Below are the code and all the weights of a small trained network. Each question names an input and a class and asks about switching units off, where a switched-off unit gives its printed mean instead of its output.

import numpy as np


def w(rows, s, z=0):
    codes = np.array(rows[::2]) - 128.0
    scale = np.full(codes.shape[1], s)
    scale[-1] = z or s
    return codes * scale


def f(y):
    return y / 2 * (1 + np.tanh(0.7978845608 * (y + 0.044715 * y**3)))


def log_softmax(a):
    a = a - a.max(-1, keepdims=True)
    return a - np.log(np.exp(a).sum(-1, keepdims=True))


def net(x, mask):
    res = np.array(x, float).reshape(1, 7) / 4 @ E
    y = f(res @ A[0][:, :-1].T + A[0][:, -1])
    res = res + np.where(mask, y, B[0][:, -1]) @ B[0][:, :-1]
    return log_softmax(res[-1] @ U[:, :-1].T + U[:, -1])


A, B = {}, {}
E = w([
[110,125,39,88,173,180,198,167,140],'x0',
[130,213,46,114,141,154,19,127,1],'x1',
[33,217,203,61,110,133,191,145,198],'x2',
[34,187,88,48,107,61,144,225,147],'x3',
[157,188,149,137,24,144,222,180,120],'x4',
[180,117,166,200,113,33,162,182,149],'x5',
[141,194,119,92,194,162,192,138,53],'x6',
],0.0094)
A[0] = w([
[113,122,152,152,163,87,89,150,171,132],'N0',
[102,99,137,146,116,93,111,130,178,69],'N1',
[149,123,129,168,102,146,248,176,107,237],'N2',
[101,180,152,107,108,148,169,139,115,198],'N3',
[121,146,141,82,65,131,134,131,89,222],'N4',
[196,122,109,135,96,94,107,148,107,6],'N5',
[143,131,121,144,182,148,47,102,79,194],'N6',
[150,170,84,105,122,167,157,169,117,236],'N7',
[126,65,110,101,121,159,50,74,50,212],'N8',
[90,176,160,73,123,116,130,156,118,57],'N9',
[119,110,111,91,158,114,109,137,58,14],'N10',
[159,61,130,102,93,138,151,167,150,198],'N11',
[106,114,162,138,137,70,103,126,146,121],'N12',
[158,66,177,174,193,145,218,79,149,104],'N13',
[85,147,133,100,153,153,129,141,165,149],'N14',
[166,74,190,162,70,154,145,105,156,250],'N15',
[151,179,143,111,136,141,195,135,88,85],'N16',
[80,117,111,61,144,175,210,129,203,183],'N17',
[163,84,165,171,62,134,134,68,135,183],'N18',
],0.014,0.0024)
B[0] = w([
[148,122,154,84,147,122,97,149,111,169],'N0',
[170,130,158,161,168,183,122,182,147,173],'N1',
[63,87,108,112,181,117,218,97,125,214],'N2',
[116,137,159,135,138,151,178,138,81,186],'N3',
[107,138,160,168,146,111,146,158,107,167],'N4',
[103,107,109,147,137,125,145,95,116,172],'N5',
[192,168,52,160,121,177,115,60,106,237],'N6',
[122,114,154,139,164,148,168,117,150,186],'N7',
[145,133,86,145,100,142,110,58,123,251],'N8',
[80,151,181,160,96,114,127,154,102,186],'N9',
[111,120,126,200,124,180,96,102,150,178],'N10',
[83,128,175,169,137,108,175,136,112,177],'N11',
[172,106,120,121,140,141,97,184,176,169],'N12',
[152,107,103,7,212,56,176,143,151,213],'N13',
[97,130,108,95,84,100,111,141,109,172],'N14',
[86,83,163,167,130,156,137,93,154,222],'N15',
[128,170,158,127,185,154,159,137,122,175],'N16',
[61,167,52,93,105,97,186,101,57,218],'N17',
[111,82,139,186,84,153,40,118,161,215],'N18',
],0.013,0.02)
U = w([
[76,106,89,103,162,92,218,98,69,148],'0',
[207,192,108,136,216,179,133,100,92,136],'1',
[68,100,188,210,86,168,109,119,79,131],'2',
[182,128,133,91,102,159,154,124,94,1],'3',
[106,192,137,90,96,74,81,218,67,122],'4',
[132,2,155,118,158,94,96,139,191,137],'5',
[156,132,20,142,86,149,48,10,82,125],'6',
],0.0099,0.0059)

Each question gives the input, the list of numbers given to net, and the class t.
The units are the neurons (one row each of A and B). Each row of codes is followed by its name. A weight is (code - 128) times the scale printed after its matrix; where a second scale follows, it is the last column's (A, B and U).
mask holds one flag per neuron, in row order. A switched-off neuron (its flag False) gives its mean, the last column of its row in B, instead of its output. The means were averaged over made-up inputs and are rounded, as every weight is.
A unit's drop is (log p(t) with every unit on - log p(t) with that unit switched off) / (log p(t) with every unit on - log p(t) with every unit switched off).
The circuit of an input: a set's keep is (log p(t) with only the set's units on - log p(t) with every unit switched off) / (log p(t) with every unit on - log p(t) with every unit switched off). Starting from the 12 units with the biggest drops (on a tie, the unit counted first), units are removed one at a time, each time the one whose removal leaves the highest keep (on an exact tie, the one counted first), for as long as the keep stays at least 0.8.
circuit, biggest first: the units of the circuit, biggest drop first
most important unit: the unit with the biggest drop
top k neurons: the k neurons with the biggest drops, biggest first
drop when u is switched off: that unit's drop, to one decimal
input [6,-5,8,4,-6,-1,-8], class 4: most important unit	N2
input [-3,-6,5,-7,4,-8,-5], class 5: circuit, biggest first	(N13 N18)
input [8,7,-8,-6,8,6,6], class 0: top 2 neurons	(N2 N5)
input [-4,5,3,2,-1,5,6], class 2: top 2 neurons	(N13 N9)
input [-7,-6,-4,-2,7,-5,2], class 5: top 2 neurons	(N13 N18)
input [-2,0,6,5,4,-6,-4], class 4: top 2 neurons	(N2 N9)
input [7,0,-4,-8,6,3,-4], class 5: top 2 neurons	(N18 N17)
input [1,5,1,-3,3,5,6], class 1: top 2 neurons	(N17 N16)
input [-7,5,1,-2,5,4,3], class 2: top 2 neurons	(N13 N17)
input [-4,1,1,-3,-5,5,4], class 6: top 2 neurons	(N16 N1)
input [-2,2,6,1,2,4,-8], class 2: drop when N13 is switched off	3.9
input [-5,-1,0,3,5,3,-1], class 2: drop when N13 is switched off	0.7
input [1,-2,3,-1,4,-3,-8], class 2: drop when N13 is switched off	0.2
input [-7,0,1,-8,5,2,0], class 5: top neuron	(N13)
